Below are the code and all the weights of a small trained network. Each question names an input and a class and asks about switching units off, where a switched-off unit gives its printed mean instead of its output.

import numpy as np


def w(rows, s, z=0):
    codes = np.array(rows[::2]) - 128.0
    scale = np.full(codes.shape[1], s)
    scale[-1] = z or s
    return codes * scale


def norm(h):
    return h / np.sqrt((h * h).mean(-1, keepdims=True) + 1e-5)


def f(y):
    return np.maximum(y, 0)


def log_softmax(a):
    a = a - a.max(-1, keepdims=True)
    return a - np.log(np.exp(a).sum(-1, keepdims=True))


def net(x, mask):
    res = np.array(x, float).reshape(1, 3) / 4 @ E
    u = 0
    for l in range(3):
        y = f(norm(res) @ A[l][:, :-1].T + A[l][:, -1])
        res = res + np.where(mask[u : u + 10], y, B[l][:, -1]) @ B[l][:, :-1]
        u += 10
    return log_softmax(norm(res)[-1] @ U[:, :-1].T + U[:, -1])


A, B = {}, {}
E = w([
[208,12,43,228,201,107,106,115],'x0',
[117,158,167,221,186,13,134,197],'x1',
[35,16,250,11,76,32,103,91],'x2',
],0.0011)
A[0] = w([
[44,127,251,73,98,66,138,130,7],'0.n0',
[143,244,137,143,140,147,182,153,48],'0.n1',
[89,180,162,165,115,52,153,210,33],'0.n2',
[94,113,181,169,152,21,87,149,115],'0.n3',
[70,60,192,68,52,167,127,74,50],'0.n4',
[132,237,97,117,119,184,168,98,17],'0.n5',
[131,43,147,82,87,85,109,93,115],'0.n6',
[109,62,150,166,145,83,119,145,111],'0.n7',
[94,171,228,135,137,59,166,188,74],'0.n8',
[116,122,141,148,131,146,121,126,88],'0.n9',
],0.0026,0.0017)
B[0] = w([
[101,125,221,113,51,65,98,161,251],'0.n0',
[66,174,36,163,132,253,139,169,211],'0.n1',
[159,170,94,138,172,210,140,12,200],'0.n2',
[130,121,137,167,108,197,161,79,240],'0.n3',
[168,179,123,103,216,86,115,102,246],'0.n4',
[69,106,79,124,69,149,94,202,208],'0.n5',
[74,169,97,64,110,182,148,118,237],'0.n6',
[69,162,132,108,136,140,158,178,200],'0.n7',
[149,176,98,128,155,182,91,8,226],'0.n8',
[135,138,122,146,114,127,152,119,128],'0.n9',
],0.0029,0.002)
A[1] = w([
[70,154,254,90,83,39,93,162,83],'1.n0',
[153,172,120,100,77,161,85,73,81],'1.n1',
[188,127,129,188,152,41,115,189,3],'1.n2',
[192,103,95,171,154,39,128,161,55],'1.n3',
[126,146,120,154,192,80,143,177,55],'1.n4',
[114,110,120,148,110,205,175,123,160],'1.n5',
[149,164,161,196,211,104,161,124,45],'1.n6',
[153,169,115,152,117,117,98,220,65],'1.n7',
[136,68,108,159,179,73,156,167,122],'1.n8',
[193,127,98,147,127,163,123,95,115],'1.n9',
],0.0035,0.0014)
B[1] = w([
[173,160,207,150,1,182,150,109,254],'1.n0',
[141,19,122,144,182,42,133,175,214],'1.n1',
[160,49,213,58,228,136,240,207,146],'1.n2',
[80,103,188,45,137,138,147,150,153],'1.n3',
[248,66,146,128,92,130,82,129,146],'1.n4',
[151,100,124,185,94,26,141,166,230],'1.n5',
[246,119,135,160,230,152,154,120,176],'1.n6',
[52,155,116,84,92,189,158,148,164],'1.n7',
[13,123,135,119,125,51,129,155,159],'1.n8',
[156,129,218,98,80,50,100,142,201],'1.n9',
],0.0026)
A[2] = w([
[128,102,152,88,224,140,113,75,95],'2.n0',
[179,83,122,155,134,44,161,124,99],'2.n1',
[87,131,146,58,131,135,118,61,86],'2.n2',
[13,76,86,97,175,106,123,89,89],'2.n3',
[153,161,106,189,177,156,143,213,105],'2.n4',
[71,177,239,103,3,117,146,99,8],'2.n5',
[65,198,62,150,104,150,78,216,50],'2.n6',
[34,80,204,133,64,116,111,100,88],'2.n7',
[174,46,96,79,40,71,70,97,145],'2.n8',
[160,115,126,161,234,145,128,123,89],'2.n9',
],0.0031,0.0019)
B[2] = w([
[153,185,5,41,175,228,158,157,157],'2.n0',
[93,80,166,173,123,148,133,210,171],'2.n1',
[232,99,129,53,150,124,155,126,184],'2.n2',
[71,201,129,48,167,54,79,123,159],'2.n3',
[28,101,157,10,81,132,122,114,209],'2.n4',
[202,49,168,124,65,122,197,130,252],'2.n5',
[88,108,66,134,108,196,157,188,198],'2.n6',
[108,251,150,116,35,80,69,143,215],'2.n7',
[189,153,99,227,136,135,80,75,214],'2.n8',
[79,118,206,104,148,108,150,80,171],'2.n9',
],0.0029,0.0031)
U = w([
[168,156,211,94,6,112,133,90,195],'0',
[174,141,58,44,186,113,82,73,72],'1',
[109,63,183,128,212,113,176,184,185],'2',
[39,152,122,132,127,42,77,143,5],'3',
[58,168,37,138,83,214,144,204,174],'4',
[201,83,79,228,111,121,69,123,122],'5',
[120,199,153,196,197,165,157,39,61],'6',
],0.011,0.0023)

Each question gives the input, the list of numbers given to net, and the class t.
The units are the neurons (one row each of A and B). Each row of codes is followed by its name. A weight is (code - 128) times the scale printed after its matrix; where a second scale follows, it is the last column's (A, B and U).
mask holds one flag per neuron, layer by layer. A switched-off neuron (its flag False) gives its mean, the last column of its row in B, instead of its output. The means were averaged over made-up inputs and are rounded, as every weight is.
A unit's drop is (log p(t) with every unit on - log p(t) with that unit switched off) / (log p(t) with every unit on - log p(t) with every unit switched off).
The circuit of an input: a set's keep is (log p(t) with only the set's units on - log p(t) with every unit switched off) / (log p(t) with every unit on - log p(t) with every unit switched off). Starting from the 12 units with the biggest drops (on a tie, the unit counted first), units are removed one at a time, each time the one whose removal leaves the highest keep (on an exact tie, the one counted first), for as long as the keep stays at least 0.8.
units of the circuit, in order: the units of the circuit, biggest drop first
unit that matters most: the unit with the biggest drop
k most important neurons: the k neurons with the biggest drops, biggest first
top k neurons in layer l: the k neurons of layer l with the biggest drops, biggest first
drop when u is switched off: that unit's drop, to one decimal
input [7,-3,8], class 1: units of the circuit, in order => [0.n4 2.n0 1.n9]
input [8,7,6], class 3: most important neuron => [1.n8]
input [4,-4,6], class 1: units of the circuit, in order => [0.n4 2.n0]
input [-2,4,-2], class 6: 2 most important neurons => [0.n2 0.n8]
input [-4,-6,-1], class 1: 2 most important neurons => [0.n0 1.n0]
input [3,-8,1], class 1: top 3 neurons in layer 0 => [0.n4 0.n3 0.n6]
input [4,-1,1], class 3: 4 most important neurons => [0.n8 0.n2 1.n0 0.n3]
input [-6,6,-1], class 6: 3 most important neurons => [0.n2 0.n8 1.n0]
input [0,-3,0], class 1: 4 most important neurons => [0.n4 0.n3 1.n0 1.n5]
input [3,6,4], class 6: top 2 neurons in layer 1 => [1.n6 1.n9]
input [4,0,2], class 3: top 3 neurons in layer 0 => [0.n0 0.n7 0.n1]
input [8,4,6], class 3: drop when 0.n0 is switched off => 0.4
input [7,-1,-7], class 2: drop when 0.n1 is switched off => 0.0
input [2,-2,0], class 5: unit that matters most => 2.n8
input [2,4,0], class 2: drop when 0.n2 is switched off => -0.3
